Levels
[-107  -90  -53   76 -227  203   -1   31 -231 -287  108   19  450 -198
 -430  173   31 -286  342  328  255   18  129  231  168  -52  284  142
    1    6  -69   90   40 -313  292 -221 -261 -250  -60  111  498  238
  376  157 -132 -239] | 24
[ -71  118 -109  199  146  -95   81 -264  127 -251    7   52 -408  232
 -205  240   -4  129  -29  119 -161   57  -81 -142 -354 -137   34   68
  143   63  -37 -341  134  266  155  241  -50 -402  -50  255 -654 -427
 -100   84  178 -137] | 27
[ 375  -62   47  -50  114  103 -108  147  130   92 -199   96  -21 -187
  -57  145  120 -225 -237  170  130 -146  -63  -53  -68  224  -92    8
   -8   54 -413  226 -129  -59  -71   67  -44   33 -170  -29  342   96
   65   38 -101 -293] | 11
[ 204  152   78  203 -309  136   23  226  -19  378 -159  -26  122   28
 -243  -22   47  442  129   63 -144   49 -216   40   90   36 -209  -98
   42  357  135  359   36  236 -255  130   50  179   44  129   69   -7
 -123   56  -47 -349] | 12
[  33  120 -145  151 -225   90  -11  218   22  188   34  234  178   19
 -368   15  291  315  262  105  106  -77  -53  -50   10  233  -53  -29
  -68  305  282  202   64  393 -301  231  269   26  108   64  -21 -181
  -45  158 -156 -418] | 10
[ 101  161   80 -206  250   35  171 -147  126  279   49  139   51   24
  -30  -52   34  146   -2  152 -150 -142   43  178  183  -28  241   72
  -85   28  341   -7   66  137 -266 -161  302   89 -250  130    7 -231
 -278  -44  -85  112] | 4
[ 283  131 -169   52   61  -59   98  138 -177  -77  -82 -171  168  251
  -46  -12 -239  139   82 -305  108  111   30  258  333  -45 -136  -63
   47 -165  -90  358  -79  -50 -437  -67  -76  -25   36   99  188  199
  -76  -93 -205 -166] | 10
[ 337  138    0    7  -93   81   74  -43   31  210  -38   11  218  196
 -212   38    0  588  175  -24 -217  101 -171  100  183   44  -17 -237
 -114  299  372  223  -29  343 -369  -27   82  173  -55  258   97 -188
  -74  231 -118 -206] | 9
[ 186  102   48  100 -132  203  152   91  144  285 -182 -202   58 -110
 -191  -50 -171  200 -120  156 -263  -24 -224   14   60   81 -127  -90
   67  212  -17   20   73  246  209 -114  -80  394  147   68  -64 -264
   80   -3  -10 -135] | 21
[  26   79   -4  271   14    3   29 -161   84 -307   21 -103 -286  137
 -425  225   39  -39  -15  213 -177   60  -68 -139 -423  -74   43  -19
   96  173  -90 -243   91  175  337   50  -87 -159   74  220 -395 -253
  152  -43   92 -142] | 21
[ 291  125   40  -79  191  123   29  177  -28   26 -164 -100  103   -7
   20   68 -162 -256 -207  147   59 -110  -52  177  134   12    7  148
   48  -86 -306  255  -39 -146 -155 -221    3  238 -126  -26  330  244
   -8 -268 -102  -99] | 6
[ 294  -93   15 -101  336 -293  190  -76  382  113  -92  -14 -494  -97
   54  -77   44   78 -584  -51  -78  -80   38  -82 -187 -122 -315 -147
  131 -188 -243 -220   -5   44   -5   44  -93   -9 -125   -6 -416  -78
 -376 -358   14  142] | 18
[ 299  -80 -113   18 -184   72   87  -49   34  104  184  -62  348  148
 -494  -46   81  267  171  110   -8   -4  -49  117  115  201  -85 -252
 -228  278  185  -81  -48  269  -59 -136   29  313  132  201  149 -217
  318  281 -182 -340] | 28
[ 117  -63 -253  -24  -95  119  -53  238    4 -281  127  277  491 -234
 -427   86  247 -107   59  369  367 -150   42   95  -51  161  167  -11
 -178  113  -51  176  -70   76  -58  -36   19   49   -8  -32  429  174
  277   92 -213 -372] | 15
[ 188    4  149  -48  201  -43  125   16  217  361 -235   33 -168 -240
  142   77   22  172 -351  167 -197 -156  -80    1   64  -68 -109 -155
   89  -11  -82   55  -35 -138   94  -52  -86   37 -272  131  -78  -83
 -286 -158   77   83] | 3
[ -91  -10   61   78   14  186  267  -34  236  456 -168  305 -160 -347
 -201 -147  240  157  199   52   77 -207  159 -159   36  259   53  -76
   62  116  414   48   98  348 -174  161  277 -163  -23   58 -194 -490
 -159  161  -77 -200] | 17
[-230  -48   56  -93   89 -209   36  -71   19  268    1   45 -199 -114
   95  -48   -9 -204  -68  -62   45  -16  223  202  240 -152  -31  332
  236 -297 -235  -83  129 -431   86  176 -146 -505 -193   32 -197   31
 -410  -84   26  197] | 27
[-210  139 -111  204   22   -5   32  -94    0  -47   49  378 -240  -37
 -242  137  340  103  319  154  124  -63   43 -126 -184  -20  213  201
   56   96  226  -48  122  308 -161  424  254 -655 -132   93 -270 -342
 -243  265  -11 -331] | 10
[-116   87  135  -31  110  243   57 -206   56   89 -182  109  -75  -95
  -37  142 -132 -184  111  232  -92  -20   -2   51    7   12  282  311
  152   32  -51   14  109  -13   57   59  -42 -282 -231  165  -41 -253
  -41  216  119  -60] | 27
[ 250   81   65  140  281  -82  157    3  212  218  -84 -102 -477  -26
  -58 -123   -3 -208 -353   63  -82 -230  -56  -76 -310   73 -230  -32
   49   -8 -374  -51  -79  178  -18  159  265   80  -46   -8 -267 -243
 -172 -194   -1 -206] | 1
[-126  -18  -66  -51  114   12  214   76  229  192 -130  204  -31 -202
 -124   78  275  265   45  104   24 -166  127 -195   57  255  -44 -148
    8  -17  457   -3   51  162  -59  -97  118   91   21  136 -238 -290
 -110  -78  -61   58] | 1
[  95  166  130  164 -110  129  -39  -97 -143 -100  -19 -280  182  321
 -442  231  -45  146  348   75 -338  185  -54   58   -4   97  133 -112
  -56  279  269  189  -32    8   44 -237  -33  199  115  407   76  -87
  282   78  -37    0] | 3
[ 232  -93    9 -159   42  101   56 -123  275  169  150  148  146 -214
 -308  -38  154  -48 -149  346  -41 -200  -17   58  -59  168  139  -75
 -172  201   -4 -211    8  199  192  -83  114  167 -121   40  132 -309
  127  183 -125 -146] | 22
[-167  -79  110  -79  -85  152  -96   86  -93   51   -4   80  331 -426
 -218  107  197 -396  178  402  102 -104  110  145  120  124  284  242
  -47  -15 -121  220  -75 -406  289  -96  -93 -135 -158   33  557  177
  163  181  -94  -12] | 1
[ 459   -4  -95  168  -17  125  105   77  -59 -278  -97 -180  109  213
 -404  233   62  203  131   23   76   69  -90 -109  -30  157 -166 -347
  -93  148  120  132 -114  231 -153 -301  -97  296  146  197  229   50
  391  -15 -191 -388] | 7
[ -15   -5   14 -150   38 -113 -233 -139  183   35  214  149   47  -86
 -293  124  349  -84  -39  330 -207  -35  -43  -14 -227  176  214  138
 -169  203  -44 -131  -55   60  247  211  117  -76  -95   99    2 -253
  -24  307  -46   78] | 4
[ -61  102  106   -7  -65  -88  -98   28   83  358  -13   21 -288   81
 -165  -64  256  -16  139 -106  -98   65   43  -86  -32  210 -135  313
   91   77   41   82   91  161 -224  332  229 -134   81  -21 -183 -172
 -320   79 -105  -17] | 10
[ 198  -64   29 -152 -299   12  -58  271  -91  164   85  -32  571   12
 -370 -119  115  160  189  -30  134  117  136  299  337  121 -119  -50
  -98  118  172  487  -52 -179 -409 -202  -56  329   58   75  533  498
   23 -104 -289  -35] | 14
[ 315   14  -44  -36  -73  199   43   75  -31 -180  -29  -91  424   92
 -278  224 -150  117  -90  386  -23    8 -189  187   92  -79   34  -73
  -72  179  -73   38   10  -35   75 -392 -260  380  -85  199  308  186
  315  -65   -9 -224] | 28
[ 242   94  -57  183  -36   13   90  267  -85 -119 -101 -133   43   22
 -194    2 -114  -42 -160   98  130  -16  -68  147  -26 -174 -185    2
  109  -21 -298  238   -4  -69 -132  -81 -112  102   15    0  123  349
  -20 -357  -65 -270] | 15
[ 265   15  -37  -27  278  -16  141   26  108   48 -222  -70 -208   71
   -7  -20  -92 -111  -94 -284  108  -37  160  -31   89  215 -161  -61
   94 -203 -115  181  -68   39 -337  -33   32   -1   31   47  -41  -70
  -65 -149 -158  -57] | 14
[ 246  144   92  145 -202   70  -71  191   71  295  -89  130   49  -21
 -185   55  124  350  -95  277 -136  -30 -283   42 -122  -83 -139  -30
   27  399  -62  280   26  204 -199  238   81   83 -161  101   32   67
 -235    8   40 -363] | 9
[ 122  183    1  -43 -140  265 -114  198  -61  459  -74  107  491  -22
 -158   31   23   74  250   89  -52 -151  -34  210  434  359  189   69
 -125  258  148  368   20   31 -198   -5  219  186  -15  106  396 -196
   75  247 -200 -215] | 10
[ 219  -85  249  -92    2  178   91   64   82  438 -358   27   56 -257
   30   29   34  131   57  -42  -16   -1   57    7  290  174 -110 -137
  105   36  110  435  -81 -151 -249 -110 -116   69 -181  131  333  105
 -110   51  -85  -33] | 6
[  82  108  -90  221 -309  178   48  188  -30  198  -82  -91  290   59
 -299   -8 -170  266  107  102  -87   19 -181  129  105   94 -152  -92
   54  293  -43  202   56  178   10   77  -69  211  159  173  -44 -124
  129  122   -5 -365] | 27
[ 296 -134  -44   39  -94   74  -25  126  -19  -40   78  216  256 -143
 -400   98  336  -20  120  223  315 -128   84   48    7  129   14 -156
 -158  156    2  190 -101  -16 -177  -46   38  -68 -140   66  474  191
  183   96 -227 -437] | 12
[-136  155   90   70 -124  -10    7   19  -81   83  133   42   23  -19
 -287  -36  162   20  179  278  -78   35  -37  148  -74 -181  128  280
   30  135  109   90   92   44  -64  102  156 -120  -85   55   23   81
 -230  -17  -22  -70] | 4
[ 125  127    2   53  157 -209   74 -285   41 -217   95 -191 -314  467
 -299   73   34  234  156 -222 -257  268   35  -56 -210  -27  -59  -53
   14   29  247  -59  -19  281 -264   41   87  -79   95  280 -384 -197
 -132    5  -59  104] | 5
[ 196  -26  -51  151   81  -28 -131  -84  -31 -571   18 -163   15  215
 -468  399   57 -195   -5  144  -44  103   63  -58 -274   48  103 -137
  -22   69 -177  -53  -65 -176  287 -197 -278  -64   66  295    8   78
  426 -110  -26  -43] | 17
[ -83  101   -5  -20 -140   81  -37 -105 -163 -127  288  -31  343  181
 -434    1  -70 -209  310  185   14   66  113  358  100  -69  304  282
  -49  103   27   30  110  -96   -3 -100   68 -109  -41  158  198   63
  121   85 -124  -81] | 25
[  -8  -62  -36   58 -274 -209   74   51 -177   39  140 -337   90  174
 -296  -62  -13  168  133  -84  -35  251   24  217  267 -203 -296   89
   85  -98  -26  -80   73 -218   90 -111 -319    5  183   99   -6  244
  -50  -79  -95   22] | 28
[  28   23  235 -216  152 -138   44 -136   79   84 -120 -273 -108  176
  -44   81  -56   82  -10 -145 -334  229  120   53  110   23  -81   50
   97 -129  184  153  -22 -252 -110 -269 -157  173  -33  261  -71  120
 -190 -217  -15  507] | 1
[ 318   49  -88  234  162 -145  379 -225  123   14   -3 -253 -467  353
 -204 -112 -200  280  -66 -317 -100   54    7  -34  -88  -90 -347 -301
  109  -48   29 -247   40  392 -159    2   51  -51  119  199 -545 -389
 -102 -107  -61 -240] | 25
[ 343    7  -99  -26   77   89  -39  159   90  -38 -162 -117  123   17
 -161  175   29   -1 -118   50   -8  -37 -106  -85   37  323 -135 -144
  -62   65 -143  142 -119  104    7 -138  -79  348  126   58  190  -58
  247   23 -157 -165] | 6
[ 180   81  166   51  -69  194  236   72   96  481 -234 -196 -146   -8
  -54 -197 -228   43  -61  -15 -100  -21 -103   63  133   69 -285  103
  177   75  -95  121  100  188 -176  -41   48  291   50    7  -62 -115
 -131  -93  -17 -206] | 27
[ -77 -156  -36  -41   -5  -74  -29  -51  159  -61   55   51 -139 -261
 -208  154  226 -222 -136  270   48  -53   41  -90 -116   43   -9  150
   76  -68 -242 -304   75 -121  491   54 -218 -237  -37  -16  -75 -113
   44   72  -22  -15] | 24
[  28  238  -18   92  103 -171  102 -166  107 -101  -28  -46 -505  430
 -179   96  107  416  103 -147 -248  251 -107 -201 -272 -102 -151  135
  140   69  321  -98  143  515 -375  215  152 -138   81  164 -614 -263
 -391  -66   28    8] | 9
[ -29   55 -126  207 -200   50   72  184   32  158   66  147  142  -78
 -423  -62  274  236  238  127   94  -99    2  -48  -70  209  -79 -138
  -62  259  253  164    1  329 -146  182  249   61  159   86  -73 -179
   14  112 -137 -358] | 4
[-109   42  202  -92  126  208  194 -114  -32   12 -328 -130 -151   78
   -4  122 -219 -160  194  -57   -1  164  159   11  186   15   33  318
  291 -203  128  149  144 -160 -212 -263 -195  -57  -57  167  -35   86
  -53 -154   51  159] | 28
[ -57  148  206  233  -20  240  -10    4   18  160 -255  -31 -204 -199
 -161  124  -34 -245   29  280 -163  -74  -85  -50 -148   15  154  222
  184  152 -210   96   89  -40  266  124  -26 -190  -71   91  -45 -195
   16   31  116 -156] | 17
[ -69   77  116   68  -61  142 -111  176   -4   63 -295   48 -113 -293
   -4  213   80 -188  -67  299  -18    6 -142  -70  -60  -26   30  359
  210   11 -311  202   60 -160  175  158 -204 -215 -127  -46  144  128
 -116   10   81 -108] | 13
[  81  -53  121  -13 -291   85  -87   23 -197   12   73 -118  434   70
 -466  198  236  190  454  107  -63  193   76  126  291   98   93  -93
 -114  197  390  236  -28 -214   -4 -317 -167  108   39  273  483  226
  246  144 -202   -1] | 6
[ 223  -49 -185  182   60 -166   48  182   80 -314   25 -134 -109    8
 -276  -11  -80 -215 -362   33  178  -38   34   58 -283  -81 -279 -111
  115  -93 -545   22  -57  -62  104   57 -171   17  116  -14 -159  235
   65 -365  -58 -211] | 20
[ 118  277 -100   62  189 -231    5 -223 -103 -265  157 -160 -189  423
 -104   89 -145  128    6  -54 -252  197 -125  203  -73 -335  118  193
   27  -63  -89  -94   23  124 -130  134   32 -292  -89  167 -240 -103
 -276   20   -8   28] | 7
[ 225  174  -65  -19  485   -9  295 -227  227 -161  -28    3 -390  129
  -56   11  -65  -15 -217  132 -108 -140  -75  -93 -309  -27   80    6
  -33  -77   35 -214  -23  459 -170  -69  293   73 -114   79 -318 -404
 -128 -104   -5  -91] | 2
[ 496   96   96  -41  105   52   28  100  -61  159 -192 -367   82  316
  -79  102 -195   26  -60 -219 -137   52   -8  136  351  163 -191 -123
  -10  -26  -74  236  -56 -151 -227 -386  -93  399   61  165  279  111
  122 -235 -199   -5] | 12
[ 172  150  -75  257 -233  183  214  115 -145  265   21  -67  234  -16
 -345  -50   85  392  327  149  -36  -77 -166   97  266   14  -10 -174
 -112  251  345   67   34  333  -52 -104  161  150  108  102  195 -251
  100  199 -183 -458] | 6
[ 142 -137  -99  -39 -243  123  -37  224  -92    9  146   98  698 -368
 -397  -65   83 -133   65  318  254 -126   91  365  261   42  165  -99
 -164  100 -144  270 -101 -286  136 -168 -151   83  -63   15  679  310
  282  105 -235 -241] | 18
[ -37  135 -119  133  -55 -254    1  -49  -50  -75  240 -164 -160  319
 -382  -32  179  142  192 -112 -131  151   22   16 -102    2 -108   82
  -23   40  139 -118   40  219  -66  162  155  -82  235  104 -312 -165
 -130   13 -135  -18] | 5
[  71   -7  -75  170  -53  -34  282 -137  149  169   82  136  -86   -7
 -417  -92  246  480  230  -33  -31  -48  101  -82   -8   56  -32 -340
  -68  180  546 -139   65  420 -143   45  181 -110   74  218 -312 -449
  -68  125 -120 -206] | 17
[ 205 -125 -195   58  -82  -32  123   59   58  -70  145   66  158  -74
 -335   63  165  142 -102  307  174 -119  -74   52   -3  -49 -128 -143
 -102   80  -75 -243   12  103  157  -89 -119   61  -17   55   53  -37
  160   48  -86 -371] | 28

Stage of each row
[-30 -27  17  36  32 -34  -5  50  -1  58  50  59  11  -9  27 -20  44 -48
   5 -42 -65  -5 -22 -13 -17  36 -13   6  48  19  69 -71 -15  42  -1  11
  88 -14  75  48 -23 -11  -2  70 -43 -41] | 13
[ 29 -36  49  61  25 -45  13   0  13  59  -3 -13  15   4  -4   6   4 -62
  11 -10 -97 -47   6  -1 -11  20 -22  -4  27  39  80  -8 -15  20   9 -14
  19  12  41  35 -26 -16 -29  34 -40  14] | 8
[ -5 -14  49  56  18 -71   7  52  16  15  31  60  48  -6   0  24  24 -52
   3 -66 -16  -2 -54 -19 -36  20 -26  18  36  23  72 -36   2  66  36 -37
  61 -19  69  20 -10 -29  -2  74 -19 -19] | 15
[-32 -23   2  18   3 -32 -19  37  12  73  52  24  21  -4   7 -26  -1 -65
  10 -26 -41   4 -22 -42 -45   2  -2 -23  16  32  48 -71 -48  50  34 -10
  70 -16  85   6  -4 -27  -4  91 -21 -31] | 16
[-22  10  16  52  25 -41  -9  22 -36  35  43  53  47  -7  20 -37  36 -52
  -6 -40 -35   3 -35 -34 -67  -1   8  15  39  11  51 -36 -32  70 -14  12
  34 -37  39  -1 -32 -23 -21  80 -45 -20] | 15
[  47 -100   54   62  100   69  -87    9   89  226  242   54   58  100
  206  -14    5   88  -39 -126  -78  199    9   11   35   58   80    2
  108 -180  219 -129  -54   95 -141  113   90  172  246   46  -89  -34
 -159   48 -289  -59] | 19
[ -9 -15  34  70  41 -33  16  -7 -21  14   2  30  47 -11 -31  17  43 -73
  23  -8 -47 -41 -53  10   1  11  26 -23  36  51  74  15  42 -10  -4 -33
   5 -22  26 -21 -57  -1 -23  12 -22  27] | 13
[ -42  -67   41  -34   54   -5  198 -186  142  192  -29  114  -26  118
  -77  -43   10  -95  162   -9  -91 -218  -18   17  101  112  -75 -214
  -26  -25  131  -16  -21 -155   28  -44  153  158  163  141 -228  -35
  -97 -143  -32 -153] | 1
[ -2 -29   9  56  18 -20 -30  34 -54  38  60   1  43   1  27   4 -15 -17
  -9 -32 -43  17 -40 -40 -42  24 -20 -10  41   8  74  -9 -20  73  25  11
 -11 -27  34 -11 -36   8 -54  68 -52  15] | 18
[  14    5   44   32   24 -128   34   45  -30    8    3   63   13   -5
   34  -37    6  -46  -34  -60  -73  -47   22   19  -63   22  -86   42
   -2   30   13  -22  -77   97  -17    2   44  -39   45   82   17   -3
  -14  103  -45    4] | 29
[  19  207   57  136  -52 -181  -10  139 -151 -164    7  -23  178 -172
 -322  108 -232   44  -27 -126  114 -449  -34   16 -123 -101  -83  -23
 -204  185 -109   70 -241  312  205 -319 -320 -176 -184 -227   58  188
   33  245  -55   77] | 1
[ -7 -44   5  28 -10 -17  -5  22 -18  57  39   5  19   6  41  -3 -42 -43
  14 -17 -22  54 -34 -47 -42  40 -35 -34  51 -22  83  -9 -28  54  57  -6
  12  -2  33   6 -50 -43 -72  34  23  -1] | 18
[  10  110 -105  115  -65  -10  -59   84 -167   40    3  -88   60  -95
    9  -95  -51   27   30  -25  -34  -51  103  -73 -183   -9   37   65
   41   -5   18  -41 -142  279  -11  127 -275 -136 -303  -83 -111  -52
 -106  129   20   -9] | 13
[ -49  -82  115   18   46  -69 -158  181  123  -41  310  151   95  148
  109  -25  -31   86  -80 -279  -59   -9  -83   28  -75  -95  133   82
  134  -30   79 -209 -206  255  -63 -148  246   31  276   88   82  -36
    5  300 -271 -262] | 0
[  16   35   50   55    4 -105   29   54  -22    5   -8   28   25   -9
  -38  -36   10  -45   24  -39  -23  -64   32    7  -43   40  -20   23
   22   32   51    6   -1   65   11   20  -35  -32  -38   41  -51  -52
  -10   23    5    4] | 7
[  3 -13  39  57  17 -55  10  47  -4  25  29  50  26  -8   5 -20   6 -44
  -5 -49 -60 -28 -17   2 -47  37 -51   8  44  18  63 -20 -28  58   8 -21
  54  -9  24  55 -25 -15 -21  69 -14 -15] | 7
[ 15 -61  88  37  48 -36  31  28 -42  -7  -2  34  -9  54   3 -45   4 -38
  -4 -25 -69 -68  37  41  -4  35 -38  37  82  -1  48  23 -86  52 -26 -25
  26  20  42  92 -24 -32 -57  10 -62 -24] | 1
[  95  -84   -8   60   17   16   -6 -198  117  251  116    8   69   77
  -31   29  -98   46   14  -48 -237 -175  -93 -103 -107   19  -61 -169
  -48   -2  149  -83 -158   59    9  -51   89   60   96  -26 -135  181
 -143  126 -259 -118] | 26
[  51   62  170  -11    6 -226   82  178   52   22  -42   -5  -72  -23
  -87   40  -28  -12  103  -35  111  -68  212  130  216  167   52   44
  -17  -13  111   21  121   -7   72   65 -175   63   10   85  -61 -157
   26 -209   28   78] | 9
[ 20 -34  41  13   1 -66  -5  44 -50  40  20  29 -14  13  25 -32 -32 -45
 -23   1 -43  52 -19 -77 -64  62 -91  11  38  10  54   4 -17  60  70  30
  31 -35  38  37  -9 -23 -26  21   8  27] | 19
[   5  -10   39    3    0 -119   19   59   38   35   23   60    6   13
   -8  -48  -14  -56    2  -49  -41  -28   32   37  -44   27  -26   -4
   -3   44   22  -49  -56   57   -6  -14   67  -14   58   63    6  -35
   -2   79   -7  -13] | 29
[  20   63   53   39  -62 -253  349 -117  110   55 -416 -172   20  -23
 -149   99  149 -299  252   77  154 -135  187   57  116   32  -96  -17
 -172   83   30  121  170 -156  133  100 -171   48   22  102  -53 -326
   13 -155  271  123] | 13
[  88 -131  137  -14  -47  -31   18   78  101   83   12  143  -96   60
  175 -114    2  -62  -40   -8   14  351   56   -5 -119  175  -83  130
  283 -234  145  -30  -66   55  -29   42  227  100   14  194  -13 -225
 -110  -74  144  -80] | 7
[ 14 -30  67  51  22 -74  21  60 -32 -12  -7  21   6   4 -15 -31  22 -53
 -16 -28 -64 -58  28  32 -36  33 -67  43  49  40  32   9 -46  46  -5 -15
  46 -16  28  88  19 -15  -3  68 -25   6] | 4
[ -82   15  -87  241  259  110  -23  193 -161   46  208  244  183  -37
  259  -93  344   89 -107 -244  -38  234  -57  152  -10  114 -119  151
  127  -74  117 -128  168  151 -368  322  146   44  142  188  -93   44
  -60  214 -252   56] | 10
[  -4 -134   30  -73  111  -60  -50  215    0  196  181   75 -139   93
  115 -116  114   96  -22  -49 -138  106  165   40  145  256 -102   42
   58   -5  114 -180   96  -21  -92  348  201   69  259  295    3   41
   51   -1 -233  -29] | 23
[-34 -48 -27 -31 -37 -62 -13  41 -49  37  43 -18 -20  10  65 -46 -74 -51
  -3   1 -56  36  -3 -40 -56  29 -56 -54  20  10  26  -6 -69  45  60   9
  30 -45  40  44  -7 -25 -54  77  44   6] | 23
[-32 -74 -43   6 -11   2 -37  -1 -37  58  77 -12  33  23  18 -32 -41 -47
  -9  11 -59  45 -70 -43 -71  11 -33 -97  21  40  41  -6 -33   1  29  -6
  67 -33  73 -11 -17  37 -54 103  -7  21] | 22
[   6  -36   67   39   18  -68   17   52  -40  -26    1   36   13   38
  -39  -47   -1  -36  -13  -49  -66 -120   19    3  -72    6  -71   46
   47   48    6  -11 -124  105   11  -45   49  -33   29   84   18   -5
  -11  104  -60  -57] | 1
[-114  121    3    3  -30 -138   42  244  -88 -116   18  176   31  -88
  -40 -148   36  -86    8  -75  195   77   37   98  -73   77  -50   39
   38   17  -62    1   27   77   -2    8   27  -85  -72   73    1 -143
   64   57  226   38] | 6
[ -44  170 -156  197   66   65  -42 -201 -177   39  115  -62  306    0
 -163  -40   -5   27   73  -38  -20 -234 -154  -31 -128 -157  211 -232
 -133  125   42  109   34   58 -134   31 -345 -105 -157 -331 -290  150
 -158  111 -208  102] | 20
[ 123  -63  201  -27  -50 -149   38 -199   67  -12  -70    5  -27   54
  -70  124 -290 -159  -40   79 -131 -108 -197 -175  -78  -63  -87 -123
  -40   61   79  174 -110  -26  295 -379   16  -11   79 -134   -2   25
  -74 -103   71   66] | 22
[-50  22 -14  50   7 -49  19  26 -30  19  18  38  42 -39 -25 -19   1 -70
  23 -36 -55 -89 -45 -14 -47   2 -33 -44  -4  64  33 -25 -27  44  35 -44
  25 -48   6   8 -43   5  -5  89  18 -16] | 9
[ -22  -12   17   -5   -6 -112   35   38    1    6   15   65    9   -4
    8  -31  -30  -74   -4  -36  -39  -24  -21   26  -44   26  -67  -44
  -12   45   12   -6  -39   27   25  -49   76  -34   57   56   -2  -11
  -15   79   38   12] | 27
[ -19   11   37    9    5 -115   27   87   14  -10   27   85   20   -4
   -6  -49  -14  -56   11  -57   18    2   21   81  -16   37    0  -14
   15   26   21  -16  -16   43  -20  -31   31  -14   28   46  -20  -59
  -16   43   42   16] | 29
[-135   23 -145   57    4    2   29    5 -141   27  -18 -135   25  -45
  131   11    3  -66   92  -47 -152 -162   20  -50   24  -65    3  -44
  -20   57   45  -43  -62  117   42   69 -149  -80  -41   38 -112  -65
  -89  122    8  -51] | 15
[-25  16   0  21 -16 -72  -8  70 -39  35  49  52  37 -23 -42 -34 -19 -35
  -2 -36  13 -13 -37 -65 -90  39 -70 -19  -8  40  20 -39 -39  84  73   2
  35 -64  30  -2  -5  10  11 102   4  -9] | 18
[  4   3  28  36  25 -97   5  39 -14   6  35  68  35  -2   6 -39 -18 -49
 -27 -52 -67 -37 -17  33 -59   4 -35 -11  -6  56  18 -12 -46  66 -23 -36
  39 -36  37  28  -8  11 -21  93 -30  25] | 28
[ -84 -113  -25 -135   47  128  -16   57   96  278  130  114 -197   55
   57 -225  -38  -66  114  120  -88  163  132   84  191  222  123 -189
  131  -72  148 -113   73 -218  -73  131  152  176   93  118 -213 -123
  -72 -283   94  -38] | 8
[ 147   -1  225   -6  132 -130  -35  100   39  151  198  210  -73   60
   80  -27 -130  125  -96 -102  -79   64   56   23  109  209  -65   33
   25 -122  184  -30   -2   94  -17   45   19  133  167   79  -94   58
  -72 -171 -262   55] | 24
[  76  -10  168    8    2 -182  264   37   46   17 -196  211  -67   96
   68 -147  158 -115   65  -51  140  170  150   43  -70  243 -244  177
  162 -202   85   63   41   33  -41  191  126   97  -18  336 -104 -328
  -77 -189  190  -63] | 1
[  85  -78  103   -8    5  -40 -120  177   15  117  140  -23  -40  -62
 -116   68 -184   53  -74   22   -3   12   41    4   61  112  -67  -44
  -44   63   59  -54  -71   54  146  -94   -3   28  130  -72  115  156
   32   43 -112  126] | 20
[  12   25  144 -133  -92 -184  112 -154   29    1 -133   70 -115   -3
 -336   12 -219 -191  102  188  -28 -309 -126 -159   -3   64  -46 -238
  -97  167   -1  153   -7 -198  352 -305    8  -96  -45 -130  -90   69
   69 -246  200   11] | 17
[-13   3  18  65   4 -50  18  35  16  34  26  23  56 -19   0  -6  -5 -56
  18 -59 -27 -34 -12  19 -40   6 -22 -18  16  17  60 -24 -38  62   8 -40
  20   5  30  25 -32 -40 -34  87   3 -11] | 7
[-21 -24 -13  34   0 -42  -5  -6 -39  35  47  -1  57  19   5  -1 -28 -47
   7 -25 -39 -10 -74 -64 -64   0 -42 -63  -3  41  53   6 -13  43  56  -9
  11 -39  57 -15 -41   6 -46  83 -18  13] | 20
[  4  -5  25  67  20 -56  27   8  -9  43 -11   0  34 -14  -7  -1  34 -66
  23 -24 -63 -50   3   1 -23  16 -20   1  17  37  65 -11  -2  32   1   9
   3 -13  23  30 -35 -26 -22  51 -24   8] | 9
[-12 -24   4  32   5 -41  23 -19 -19  62  12  -3  34  18  -5  -5   2 -62
  34  -7 -32 -13 -34 -51 -33  25 -28 -49   7  22  69   1   1  16  44  18
   8 -15  53   4 -57 -25 -43  32 -11   3] | 18
[ 38 -24 105  49  23 -89  10  67  33   1  28  41  26  51 -22 -31  -8 -24
  -4 -80 -37 -68  44  39 -36  14 -13  54  51  11  54 -22 -84 101 -13 -38
  34  25  54  78   2 -59 -21  65 -74 -45] | 2
[ 12 -38  32  38  25 -48 -32  61 -38  42  56  24  19  20  24 -22  13 -23
 -23 -28 -46  46 -19 -49 -50  42 -41  24  45  22  65 -28   1  66  20  50
  39 -28  65  30  -4  -7 -14  64 -57  14] | 18
[-33 -13  11  37  12 -28  11  49 -18  30  33  49  16 -26   9 -42 -15 -66
  -4 -31 -54 -28 -16  15 -42  25 -57 -25  30  25  36 -22 -59  40  13 -49
  68  -6  36  48 -15 -11 -21  79  21  -6] | 6
[ 275  -50  253   60  -70 -293  134 -165 -118 -104 -414 -329  -92   89
 -262   72  -16 -141   40  201 -182 -394  217 -130  -99  -40 -102  197
  -27  193  -34  252 -118   41  173   21 -308 -153 -198   37  105  -36
   19  -97  -67  105] | 0
[  53  -17  155   81   88  -54  -21  101   -8  -73   55  109   56   58
  -73  -71   65  -28  -19  -27   69   84   27  172   38   59  127   48
  130    9   76   89  112  -42 -149   -8  -12   48   13    5  -49  -73
  -22  -96  -42  111] | 3
[ 224  -83  298  180   80 -217  -15   57  -72 -136  -58 -187   33   66
  194  204   58   53 -122 -129 -152  -28  132   61   49  -35    0  351
  157  -95  165  120  -60  216  -66   34 -177   17   77  140  141  -77
  -93   68 -317   80] | 5
[-30 -27 -31  15  -8 -32  -7 -23 -54  48  64   6  49  17  29 -26 -51 -42
  -6 -16 -48   4 -73 -60 -82   2 -52 -86  -5  16  41  10 -54  41  41 -12
  25 -40  57 -13 -42  26 -69  96 -19  11] | 22
[   6  -46   45   -5  -10 -102   -6   35   11    0   43   29   18   30
   11  -18  -39  -58  -16  -19  -19   44  -25   27  -36   20   -5  -40
   24   26   39   21   -9    3   12  -41   56  -20   74   21    8  -23
  -31   52   12   41] | 25
[-115   71   31  -94   -6  -64  -12  -35   88   93  143  116   -3   60
  -39 -102 -109  -79  107  -25   18  -72  -41  -18   60  -25  243 -191
  -13   -8   81  -54  -28  -56   41 -104   14   34  104  -90 -176 -114
  -30 -108   10 -108] | 16
[  37   57  112  208  188  -25  -15   18 -199 -110   73  145  160   21
  209  -36   58    4 -190 -195 -117    3  -86   12 -143 -123 -107  216
   68  -46   24   50 -171  307 -174  -39  -30  -18   89   37   20    8
 -112  201 -266   53] | 0
[-233   78 -154   23   -6   28  -48   88  -98  -35  241  107  158   11
  190 -104   12   21   55 -188  117  115 -111   41  -58  -47  168 -111
   95 -130   66  -63  -31  131 -104   34  -14  -41   27  -22 -182 -129
 -141  164   26 -126] | 19
[  6 -28  73  45  39 -58  12  47 -31 -21  10  30  13  40 -22 -52   6 -46
  -4 -39 -68 -88  29  41 -22   7 -15  30  54  43  31  10 -66  58 -25 -31
  19  -4  29  70 -13 -32 -22  46 -53 -15] | 2
